[[186 175 139 184 184 122 118 163 160 169 181 100 155]
 [150 163 132 199 188 125 158 198 232 139  91 198 240]
 [ 61 202 120 148 145 112 119 143  94 133 166 166 175]
 [131 199 137 160 145 147 115 217 179 152 139 235 236]]
Counting starts at 1.
What is the entry directly below the smallest entry?
Answer: 131
The entry directly above the smallest entry -> 150
The entry in row 3 and column 1: 61
The entry at row 1, column 1: 186
The entry at row 1, column 2: 175
The entry just right of 235 is 236
The entry at row 2, column 2 is 163
The entry directly below 100 -> 198
What is the entry at row 3, column 3?
Answer: 120
The top-right entry: 155
What is the entry at row 3, column 2?
Answer: 202
What is the entry directly below the largest entry?
Answer: 175
The entry just right of 179 is 152
What is the entry just right of 94?
Answer: 133
What is the entry directly below 122?
Answer: 125

a =
[[-29   0 -14  14 -23   0]
 [-38  -1   5   0 -18  57]
 [-18   6  -5   0 -22   9]]
Rows and columns are numbered from 1.
The entry in row 1 and column 2 is 0
What is the entry in the bottom-left corner?
A: -18
The entry directly above the smallest entry: -29
The entry at row 2, column 2 -> -1
What is the bottom-right entry?
A: 9
The entry in the top-right corner: 0
What is the entry at row 2, column 3?
A: 5
The smallest entry -> -38

Read these off the matrix that follows.
1) Find the first entry of the smallest entry's row.
2) Find the first entry on the diagonal from the top-right corner.
3) Find the entry in the top-left corner.
4) Find the third entry in reading order.
5) Find the bottom-right entry.
6) Find the entry just right of -28.
7) Find the 2nd entry on the main diagonal.
8) Find the 3rd entry on the diagonal from the top-right corner.
array([[-13, -13,  12, -26, -24, -16, -37, -23, -23,  22, -29, -35,   2],
       [-18,  15,  30, -30,  17,  12, -29,  11, -30,  27, -23, -35,  19],
       [  6, -39, -16,  -3, -49, -57, -14, -48, -13,  -8,  -4,  -7, -19],
       [-20,  24,  23, -24,  36,  30, -30,  35, -17,  24, -22, -26,  24],
       [ 25,  -8, -23,  34,  -1,  -4,  47,   2,  27, -30,  35,  45, -18],
       [-25,   6,  27, -40,  -4,   1, -43,  -1, -28,  32, -34, -42,  12]])
1) 6
2) 2
3) -13
4) 12
5) 12
6) 32
7) 15
8) -4

grid =
[[-10  38 -13  36  -6  24 -18  -2  -2 -32   0  -7]
 [ -8  37 -19  32  -4  28  -3   1 -13 -25 -13 -17]
 [ 12 -19 -17 -20 -35   8 -19 -12  12 -33  25  10]
 [  5 -45 -21 -33 -27   5   0  -9   8  -8   4  11]
 [ -2 -49 -21 -13   0 -19  22  28  -5  18 -28   4]
 [-20  26 -10  29  28  23   6  -3  -6  12 -23 -30]
 [  1  29  -4  25 -15  29 -15  -4   9 -45   4   4]
 [-32  19 -10  23  32  34  -3  -9  -3  18 -14 -21]
 [ 15   5   6  16 -35  15 -11 -19   9 -40  27  10]
 [ -3 -52 -22 -34 -18 -11   0   1   9  -6  -4   1]
 [  4 -42 -17 -24 -28   9  -4  -9   4 -12  21  11]
 [ 14 -13 -19  -1 -40  19 -23  -6  14 -35  22  15]
 [ -1   7  -5  13 -31  27 -21 -11  16 -29  15   5]
 [-13  39 -13  35   1  35  -4  -6   1  -8 -14 -23]
 [  7 -47 -19 -12 -13 -16   7  15  12  12 -15   4]
 [-15  17  -4  13  30  29  -9 -19 -12  36 -14  -7]]
The second entry on the main diagonal is 37
The smallest entry in the last row: -19
Give the entry just right of the largest entry.
Answer: -13
Give the largest entry in the last column.
Answer: 15
The smallest entry in the last column is -30
Give the third entry on the diagonal from the top-right corner.
Answer: -33
Give the largest entry in the first row.
Answer: 38
Give the fourth-last entry, reading row by row.
Answer: -12
Give the largest entry in the last row.
Answer: 36
The bottom-right entry: -7
The 1st entry on the main diagonal: -10
The last entry of the smallest entry's row is 1
Give the first entry of the smallest entry's row.
Answer: -3
Give the bottom-left entry.
Answer: -15
Give the bottom entry of the column that holds the largest entry.
Answer: 17
Give the entry directly above the largest entry.
Answer: 7
Give the smallest entry in the first column.
Answer: -32
Give the third smallest entry.
Answer: -47
Give the entry in the top-right corner.
Answer: -7
The smallest entry in the first row is -32
The 3rd entry in reading order -> -13
The fifth entry in reading order -> -6
Give the entry directly above the smallest entry.
Answer: 5
The entry just right of the smallest entry: -22
Give the third entry on the main diagonal.
Answer: -17
Give the largest entry in the first column.
Answer: 15
The entry just right of -22 is -34
The first entry in the row that holds the largest entry -> -13

Read these off the table that follows. Indices start at 1.
1) Find the top-left entry.
2) Find the entry in row 2 and column 1.
3) Find the entry at row 1, column 2.
4) Find the entry in row 3 and column 1.
5) Find the entry in the top-right corner.
6) Find the centre entry.
7) Find the entry directly below the centre entry.
8) Find the entry just right of the centre entry.
[[8, -9, -8, -44, 52, -32, 3, 9, -4, 44, 55],
 [-13, -41, -8, 20, -30, -30, 12, 7, -21, 54, 3],
 [-21, 9, 33, -31, -5, -10, 22, 0, -7, 44, 8],
 [1, -39, -22, -14, 1, 15, 8, 9, -17, 12, -25],
 [50, 42, 15, -11, 6, -17, 3, 38, -29, -5, 8],
 [1, -41, 1, -20, -10, 39, 52, -2, 14, 26, -13],
 [49, -31, 34, -8, 18, -32, -42, -10, 28, -35, -30]]
1) 8
2) -13
3) -9
4) -21
5) 55
6) 15
7) -17
8) 8

Read these off the matrix that follows. Indices start at 1.
1) Which number is the entry just left of -5?
2) Which number is the entry in row 1 and column 1?
3) Which number is the entry at row 2, column 1?
4) Which number is the entry directly below 48?
5) Which number is the entry at row 1, column 3?
6) Which number is the entry directly above -48?
7) Which number is the entry in row 3 and column 1?
8) Which number is the minimum?
array([[ 52,  45, -42,  34,  48, -17,  51,  51, -52, -36],
       [  1,   2,   5,  43,  18,  -7,  47,  40,  51, -38],
       [ 14, -53,  32,   5,  -4,  51,  -4,  -5, -22, -16],
       [-23, -32, -10,  14, -48,  49,  30,  27, -35,  19]])
1) -4
2) 52
3) 1
4) 18
5) -42
6) -4
7) 14
8) -53
